Rows, each followed by one of two labels for a hidden trait (new trait and labels in each part)
[-13  22  -2  -2  -8  20  -4   8   1  16   5   5  -6  12  17 -24  -6   2
   0  -6  34  34  18   9 -27   7  14   6  21  16   5  -1 -17   1  -4   9
 -19  -3 -13  -9  13  29 -23   2  44  -7 -13  -4  -9] : mefam
[ -3   6 -17  24   8 -15   4  -1   3 -16  -6   6  -1  -1 -13  -4   9   3
   6  11 -24  -1   2  15 -12  -2  10 -21  14  22  25  -7   3  27  12   0
 -63  22  10  -1   6  -9  -1   0  22  23 -12  10   7] : Gutu
[  1   9  -9  -2  -2  25 -12  16  26  13   2  -6  28   0  -2   1   3   0
  -6  -3  13  -8 -10  -8 -30   6   8  20  -7   3 -13  27   4   3 -40  24
  63  12  21  11  -1   0   4   1  63 -10  -2  -4   6] : mefam
[ -1   0 -18   0  14 -15   1  -3   4   9   7   1  -4  14  10   7   0  14
   7  12   6  14  16   3  10  12  -6  -1   2  12  45   3  16  21 -12 -18
  37  -2  16  -8 -20   9  16   5  15  32   0   3   1] : mefam
[ -2   3 -13   2 -16  -8   8  14  10  40   9  -1  11  15   8  10  -6  -2
  -2   0  -1  15 -17   2 -20   2   6  10 -15  21  -9 -32  -9  10  15  16
  -9  17 -15   0   6 -18  11 -32  -8   3   7  18   5] : mefam
[-31 -12  45  20  -3 -33 -17  -2 -34  -2  19  -9 -14  20  -8   6   9 -12
   0  -8 -34 -37  -9   8  29   6 -10   2  21 -17   8  11   5 -13  22   2
  20  26  -5 -10 -37  -4  17  -8 -14  11  19 -18  16] : mefam
[  8  20  -4   2   1  32 -10 -19 -18 -28 -21   6  13   2   6   7   0  -6
  -7  13   8 -12  11  17  -4  13  -9  -6  -2   9   4 -11   0 -18 -10  11
 -63 -11 -20   5 -13  11  -2  14  -8  21   1  -6 -16] : mefam
[ 22  -9 -23   1   5  27  -5   1 -10  41 -11  18 -18   1   6   0  11  32
  13   3   9   9   9  32  15  -4  -7  -3 -10  25   6 -26   1  19 -41   2
 -51 -29  -6  -6  15   2   1  18   9  33   3  40 -10] : mefam
[-37  11   9  10   2  -2 -21   1 -18 -22  -4  -7   4  -5  -3   9  -4 -13
   7 -11   3   1  25  -5  38  16  -4   6  19  11  22   1  -1 -19  19   9
  46 -12   4  -7   0  14 -23 -20  -6   9   0   8   6] : mefam
[-20   8 -13 -26  -6  -3 -17 -17  20   4   2   4   1   1  12 -11  -7   1
  -1  -2  -1  -9  22 -18 -18  -1   4   7  -2  14  19  -6  -1  30 -11   7
 -35  -4  16  -5  18  12   4   0  54  -2   0  14   2] : Gutu
[ -9 -15   9 -38  15  13  12 -12  19   0  -4  -4 -13  21   6   9   3  14
  -5  25 -21 -43 -10   9   9 -17   4  17   0  -7   1   5   8   8 -11  -5
  14  17  10   5  -3   5  22  -3  23   1 -11 -22  -2] : mefam
[-18  10  -9   7   1 -32 -11  22  11 -12  10   3  13 -13  16  -9 -18   2
  10   3  -6  36  11  12   7  -4   3  23  -8   7  -5  -4   4   7 -12  12
 -42 -18   9  14 -14  -5  -7  20  10  10  18  12   3] : Gutu
[ 29  -5 -27 -12   8  46  12 -12   9  10 -16  23  11  21  -4  -2  -6  11
   1  19  11 -21 -14 -18 -22   6  17   9  14   2   7 -19  11   0   0   2
  -5  -4 -13 -28  22   8  -1  16  13  12 -16  15 -19] : mefam
[ 20   0 -15 -14   4  21  14   3  21   2   3  12  12   6  -6  12  -3   6
 -17   6 -11  -6  -8  -1  -3  -1  31   7  10  10   3   8   7  14 -14  10
  25   7  -8 -10  16 -11  -1   3  19   5  -3 -11  -9] : mefam
[-12 -12   3   5  -3 -13  -5  16   0   4 -10  -3 -10   3   1  10  -7  -4
  -8  -5  11 -25 -18  19  15  -3  -3 -16   0  -4 -14  -7  -7  21  14  -2
   8   3  17 -11 -11  13 -20  -6 -24  -3  -3  -8  -3] : mefam
[ -7  -1 -17 -11 -12   3   8   8 -18  13  -8   0  -6 -19   2  -2  10 -16
   0  -7  -9 -14 -18  29  14   6  -9 -12 -13   1  -4   7  -4  -2  14   1
   1 -23   0  -7  -3  -6  -4   3  -8   3 -16   7  -8] : mefam
[-18 -15  17  15  10   2   2   4  11  19 -14  -4   3  20 -12  16 -18  13
   0  17   7  16   3  19   2   0  -2  12   4  -5  -3   1  -3  20  14   0
  61 -16 -13 -10  28  17   1   1   2 -10  -6  17 -12] : Gutu
[  9   6 -18  14  17   6   2   8   5  19  13  -8  -8 -12   3 -10  -4   3
  -4  12  -2  15   6  -2  -6   3  14  12 -18  14   5  -2  -1  28   0   1
  34  -1  -4   7  -7  -8 -11  -4  37   4   1   2  -4] : Gutu
[ 20  -4 -14  -7  19  36  20  32  -3 -20   2  12  14  25  -8   8 -11 -13
 -11  16 -33 -30 -13  24  19   2   6  -6  -2 -13  18 -12   4   7 -27 -16
   1   7  -6   6  -4   7  -9  -6 -24  36  -1 -22   7] : mefam
[-43  20  33   9 -15 -25 -21 -13 -45 -42   0  -1 -15   0  -2 -12  -5  -7
  -3   0  -4  15  -6  -5  12  -5   5   5   7  17   1 -29  -3  14   2 -22
  -9 -24  -4 -18 -26   6 -26  -7 -16  34   2 -15   2] : mefam
[ -7  -2  33  -2 -10  20   5   6 -20  -9  14  -1 -10  -1  11   3   3  -2
  -6  -6  12 -11 -28  22  16  10  13  12   9   6  33   6  -7  15   1   4
 -55 -39 -12   2 -14 -11 -21  17 -17  35   1  18  -3] : mefam

Next part:
[ 17  -9   6  -8  18   8  -5  -2  -2   1  14 -45  21   9  -7   0   3   4
   3  -7   6 -12  -3   1] : G
[ -7   3  -6   7  -3  -1  10   0   2  -1 -12   6 -14  -8   5   4 -12  11
  -5   0  -1   3   2  -2] : E
[  2 -17   3  -8  -2  -3  -2   1  -2   2  15  22  19  10  -4  -8  14  -9
   3   8  -1   0  -3   1] : G
[  8 -12   9 -11   3  -1 -10   1  -3   2  20   1  19  16 -11  -7  22 -15
   5   2  -1  -1  -3   4] : E
[ -2  11  -4   9   1  -2   3  -1   1  -3 -13   2 -13  -9  -3   5 -17   8
  -4  -2  -2   5   2  -1] : E
[-12   4  -8  12  -6  -2  12   0   2  -1 -15  24 -15 -14   9   3 -18  13
  -4   4  -2   4   2  -4] : G
[ 4 -6  3 -1  3 -3 -3  0 -2 -1  6 13  7  3 -7 -3  1 -2  0  4 -2  4 -1  1] : E
[ 5 -5  2 -3  3  1 -1 -1 -1  1  6 -8  9  3 -1 -2  2  1  1  0  1 -4 -1  0] : G
[-3 -6 -4  2 -2  1  8  0  0  1 -4  5  1 -3  7  0 -5 11 -1  2  1 -3  0 -3] : G
[  6 -12   7  -8   0  -3 -11   1  -2   1  13  14  15  10 -10  -6  14 -12
   3   5  -2   2  -2   2] : G
[ 0 -8  3 -4 -3 -4 -5  2 -1  0  8 24  6  6 -5 -5 10 -7  2  5 -3  4 -1  2] : G
[ -9  15  -7  12  -5  -3   5   0   3  -2 -21   9 -24 -16   4   6 -17   7
  -5  -2  -3   7   3  -2] : G
[-31  -6 -16   2 -26   1  19   3   5   9 -14  37 -14  -4  39  -3   7  10
  -1   7   2  -5   4  -5] : G
[  2  -5   4  -4  -3  -4  -8   2  -2   0  10  19   7   6  -7  -5   9 -16
   1   4  -3   5  -1   3] : G
[  0   1  -6  11   5  -2  11  -2   0  -3 -11   8  -7 -12  -2   4 -29  19
  -5   2   0   2   0  -5] : G
[  9  -6   5  -3   5  -2  -6   0  -2  -1  10   0  10   5 -10  -2   1  -6
   1   2  -1   2  -2   2] : E
[  6  -6   6 -10   2   0 -10   1  -2   1  11  -3  15  12 -10  -5  17 -15
   4   1  -1   0  -2   4] : G
[ 15  -5   4  -6  16  10  -2  -3   0   0   8 -60  16   7  -3   2   0   9
   2  -8   6 -15  -2   0] : G
[  3 -12   0  -4   3   3   4  -1  -1   2   5  -7  13   4   3  -3   0   7
   1   1   2  -6  -2  -2] : G
[ -2   8  -4  11   0  -4   6  -1   1  -4 -16  19 -16 -12  -3   5 -19   9
  -5   2  -3   8   2  -3] : G
[ 0 -9  0 -5 -1  1  2  0 -1  2  8  1  8  5  4 -3  4  1  1  2  1 -4 -1 -1] : G
[ 4 -7  3  0  3 -4 -2  0 -2 -2  4 13  5  1 -9 -3 -1 -4  0  4 -3  4 -1  0] : E
[  2  -1  -2   6   5  -1   7  -1   0  -3  -8  -1  -1  -6  -3   3 -16  12
  -3   0   0   0   0  -2] : G
[  2   0   6  -1  -2  -6 -11   2  -2  -2   5  25   1   4 -12  -4   6 -21
   0   5  -6  11  -1   4] : G
[ -1   6   4   4  -1  -9  -8   2  -1  -3   0  37  -6  -1 -13  -2   3 -15
  -1   6  -6  17   1   3] : E
[ 11 -12   2  -7  13   8   3  -3  -1   1  10 -30  19   7  -1  -1  -2  10
   3  -4   7 -12  -3  -2] : G
[  4   3  -2   5   7   2   4  -2   1  -2  -5 -15  -1  -5  -3   4 -13  13
  -2  -3   1  -1   0  -2] : G
[-14   4 -11  12 -11  -4  14   1   2  -1 -20  30 -19 -14  10   2 -18  15
  -4   5  -2   6   3  -5] : G
[-17  15  -2   2 -21  -5  -7   4   2   1  -9  28 -21  -2   6   0  13 -21
   0   2  -6  11   4   4] : E
[  9  -9  -2  -3   9  11   8  -3   0   2   4 -44  13   2   7   2  -5  17
   1  -7   8 -18  -2  -4] : G
[ 10  -8   2  -4   9   5   2  -2  -1   0   9 -29  14   4  -2   0  -4  11
   1  -3   4  -8  -2  -2] : G
[  4  -8   7  -5   0  -5 -12   2  -3  -1  15  28  11  10 -13  -8  15 -20
   2   6  -5   9  -2   5] : E
[  5   2  -1   3   5   1   2  -1   0  -2  -3 -12  -1  -4  -3   3  -9   8
  -2  -2   1  -1   0  -2] : G
[-13   7  -2   7  -9 -11  -1   2   0  -2 -10  54 -15  -7  -3  -2  -2 -11
  -3   9  -7  16   2   1] : G
[ 11 -13   8  -7   6  -2  -4   0  -3  -1  14   5  19  10 -13  -6   7  -9
   3   4  -1   1  -3   1] : G
[ -2   1  -3   5  -1  -2   6   0   0  -2  -8  14  -7  -6  -1   1 -11   7
  -3   2  -2   4   1  -1] : G
[  5 -11   1  -4   3   4   2  -1  -1   2   8  -8  13   4   2  -3   3   4
   2   0   3  -8  -2  -1] : E
[ 12  -6   4  -8  12   8  -2  -3  -1   1  10 -37  16   7  -3   1   1   7
   2  -7   5 -12  -3   0] : G
[  1  -1  -5   2   5   7  12  -2   2   2  -6 -40   1  -3  10   4 -11  21
   0  -7   7 -10   0  -4] : G
[ -5  -9  -4  -5  -2   6   8   0   1   5   3 -12  10   4  15  -2   5   9
   2  -1   5 -11   0  -3] : E
[ 14 -17   3  -6  11   7   2  -2  -2   1  14 -31  25   9  -3  -3  -2  12
   2  -1   4 -11  -3  -2] : G
[  6  -3  -1  -2   7   7   5  -3   0   1   2 -28   7   1   3   2  -5  13
   1  -6   5 -10  -1  -2] : G
[-19 -12 -11  -2 -15   4  17   1   3   8  -6   9  -1  -1  31  -3   6  13
   1   3   5 -11   1  -6] : G
[  3 -12   4  -7  -1  -1  -5   1  -2   2  13   9  16  10  -4  -7  13 -12
   4   4  -1  -1  -2   2] : G

New part:
[ -8  -1   0   7  -3   2   0  -1 -16   8  -1  13  -7  20   4  -7   2 -13
   3  -1  24  -1   7 -10   1  -7  -8 -12   6  -3  -4  -8   1] : A
[ -8 -16   4   9  -4   3  -2  -1  -1   3  -4   4 -14 -19  -4 -13  -1  -6
  -2  -2  35  -5  46   7   1  -2 -10  -2   6   1  -5  -2   8] : V
[ -6 -13   1   5  -8   3  -2   2 -14   4  -3   5  -9  -9   5 -10   2  -2
  -3   1  20  -4  46  -7  -1  -4  -7  -7   3   2  -8  -4   5] : V
[ -5 -11   1  -2  -7   5  -1   2 -13   7   3   5  -3  14  11  -5   1  -9
  -1   1  15   1  40  -5  -1  -8  -7 -14   1   2  -8  -8  -3] : V
[  8  -8   1   6   2   1   2   1 -11  -1   6  14   3 -11  32  -7  -1  -1
  -7  -3   4   2  26  21  -2  -7  -1  -4  15  -1  -3   4   4] : A
[ -3  -9   3   4  -7   4  -1   2 -13   6   1  10  -6   2   5  -6   1  -7
  -1   1  18  -1  44 -11  -2  -6  -8 -11   3   2  -7  -6   4] : V
[ -8   7  -1   7  -5   4   1  -1 -17  10   6  19  -1  43   7  -1   2 -16
   3  -1  18   3   8 -24   3 -10  -8 -20   2  -3  -3 -12  -6] : A
[ -2 -12   1  -2 -11   4  -2   3 -14   5   1   6  -4  -1   5 -10   3  -3
  -2   1  15  -1  56 -12  -2  -7  -7 -13  -2   2 -10  -6   2] : V
[ 14  -7   2  -4   0  -1   5   3 -12  -1   9  18   6   0  34   0   0   0
  -6  -4  -8   5  31  14  -2 -10   2  -9  10  -7  -3  -2   0] : V
[  7 -22   4  -6   1  -3  -1   4  -6  -8  -9  -1 -15 -63  18 -23  -1  13
 -13  -2   5  -6  39  52  -7   3   0  17  15   0  -6  11  15] : V
[-17   9   2  23   5   2   3  -6 -12   9  -2  17 -12  25   0  -5  -2 -26
   9  -3  38  -1 -13   1   9  -6 -14  -7  11  -5   4  -8  -2] : A
[ 17  -8   1 -11  -1   1   3   5 -12  -1   8  19  12   4  39  -1   1   5
  -9  -2 -17   8  33   7  -4  -9   5 -15   5  -6  -6  -2   0] : V
[-11 -10   0   9  -6   1  -2   1 -15   4  -3   6 -12  -1   4 -12   3  -8
   1   1  22  -3   6   0   0  -2  -8  -7   3   0  -8  -5   4] : A
[ 5 -7  2  7  4  0  2  0 -9 -2  4 14 -4 -6 18 -7 -2 -5 -7 -4  5  1 31 28
 -1 -9 -1  0 18 -2 -3  4  4] : A
[ 16 -10   3  -7   0   0   3   4 -11  -3   7  14   3 -14  35  -4  -1   3
  -9  -3  -5   3  34  15  -4  -8   4  -6   8  -5  -3   0   1] : V
[  9 -10   1   0  -1   1   2   4 -10  -2   7  10   4  -7  30  -6   1   4
  -8  -2  -7   3  28  16  -3  -6   3  -7  12  -1  -5   3   3] : A
[ -5  -9  -1   2  -9   3  -1   3 -16   8   2  10  -3  15  10  -7   5  -6
   0   1   6   0   9 -17  -2  -7  -5 -15  -4   0 -10  -7   1] : A
[ 11 -11   1   4  -1   1   1   3 -11  -1   7  14   5 -13  34  -7   1   3
  -9  -2  -2   3  37  12  -5  -9   2  -5  10   1  -6   5   3] : A
[  8 -16   1   0  -1   1   0   3  -9  -4   2   9  -1 -31  24 -10   0   2
 -10  -1  -3   0  39  27  -5  -5   2   1  13   0  -4   7   7] : A
[  9 -14   0  -3  -1   1   1   3 -10  -3   5  12   3 -16  33  -5   0   2
  -9  -2  -3   1  36  18  -4  -7   2  -4  10  -1  -7   4   5] : A
[ 18 -19   0 -13  -8   1   0   7  -9  -4   6   8   2 -18  39  -9   5   9
 -14   0 -18   3  38   9  -9  -9   6  -9   2   3 -12   4   5] : A
[-14  -6   0  14  -4   1  -1   0 -18   5   0   5 -14   0  -3 -11   2  -9
   0   0  25  -4  11  -3   2  -5  -9  -5   5   0  -6  -4   3] : A
[ -6  -7   3   8  -5   4  -1   0 -14   7   1   8  -6   8   3  -8   0  -9
   0   0  26  -2  38  -7   1  -7 -10  -8   4   2  -6  -7   4] : V
[ -4  -7   3   3  -5   5  -2   0 -14   8   1   8  -9  10   2  -6   1  -9
   0   0  23   0  35  -8   0  -4  -6  -9   4   0  -6  -7   3] : V
[ -3 -14  -1  -1 -12   2  -2   4 -11   5   0   4  -6  17  11 -10   6  -4
  -2   2   7  -1  20 -11  -4  -7  -6 -15  -3   1 -14  -6   2] : A
[ 17 -11   0  -7  -4   3   2   5 -10   0  14  12  14   5  39  -2   3   5
 -12   0 -22   6  32   2  -6 -11   5 -14   5   0  -9   1   0] : A
[  8   2   1   5   2   2   4   1 -11   2  12  21  12  23  35   2  -1  -9
  -5  -4  -6   6  23  22   0 -11   2 -10  15  -2   1   0  -2] : A
[ 22 -20  -2 -20 -12   2   0   9 -11  -2  12  12  16  -6  41  -6   7  15
 -14   1 -28   6  37  -3 -11 -11   8 -16  -2   2 -14   2   2] : A
[ -6 -20   0  -5 -13   2  -4   6 -12   3  -7  -2 -15 -26   5 -17   6   2
  -3   3  11  -4  26  -1  -7  -2  -3  -4  -4   4 -12   0   8] : A
[-12 -10   2   5  -5   2  -2   1 -13   5  -6   3 -12 -14   0 -15   3 -10
   1   1  23  -4  30   0  -1  -4  -8  -5   5   0  -4  -3   2] : A
[ -6 -11   3   7  -5   2  -2   1 -15   6  -1   7 -11   2   2  -7   1  -8
   0   1  21  -2  32  -9  -1  -5  -9  -9   3   1  -8  -6   5] : V
[ -7  -6   3   7  -6   3  -2   0 -14   5  -1   8  -8   6   4  -9   0  -9
   1   0  23  -2  55  -9   0  -4  -8  -9   4   1  -6  -7   4] : V
[ -4 -21  -1  -6 -17   2  -3   7 -13   3  -3  -1  -8 -21   6 -12   8   5
  -6   4   3  -3  20 -12  -7  -4   0  -8  -6   4 -17  -2   5] : A
[ 14   0   3   2   3   0   6   1 -13   2  11  26   9  17  38   5  -3  -8
  -3  -6  -4   7  29  16   1 -12   1 -15  12  -7   3  -4  -3] : V
[ 11  -4   1   3   0   1   3   2 -12   1  10  17   9   5  33  -2  -1  -3
  -7  -4  -4   4  22  13  -2 -10   1 -10  15  -1  -1   3  -1] : A
[ -2 -19   2   1 -11   3  -3   3 -15   4  -2   1 -10  -7   2 -10   3   0
  -5   3  15  -4  46  -8  -3  -5  -6  -6  -1   4 -11  -5   7] : V
[13 -6  2 -1  4 -1  4  2 -9 -2  6 18  0 -4 30 -1 -1  1 -7 -4 -5  4 29 21
 -2 -8  1 -7 12 -5 -2 -1  0] : V
[-14 -10   0   9  -5   1  -2   1 -12   3  -6   3 -17 -19  -1 -12   2  -9
  -1   0  27  -6  17   6  -1  -3  -7  -2   4   0  -6  -2   5] : A
[ -2  -8  -2  -8 -11   3   0   3 -13   7   2   8  -3  14  10  -7   7  -6
   0   2   6   2  14 -22  -2  -9  -4 -18  -6  -1 -11  -8   0] : A
[  8 -23   1  -2  -3   0  -1   4 -11  -6  -2   3  -7 -51  24 -15   1   8
 -11  -1   1  -4  46  37  -7  -2   0   8  12   4  -8   9  11] : A
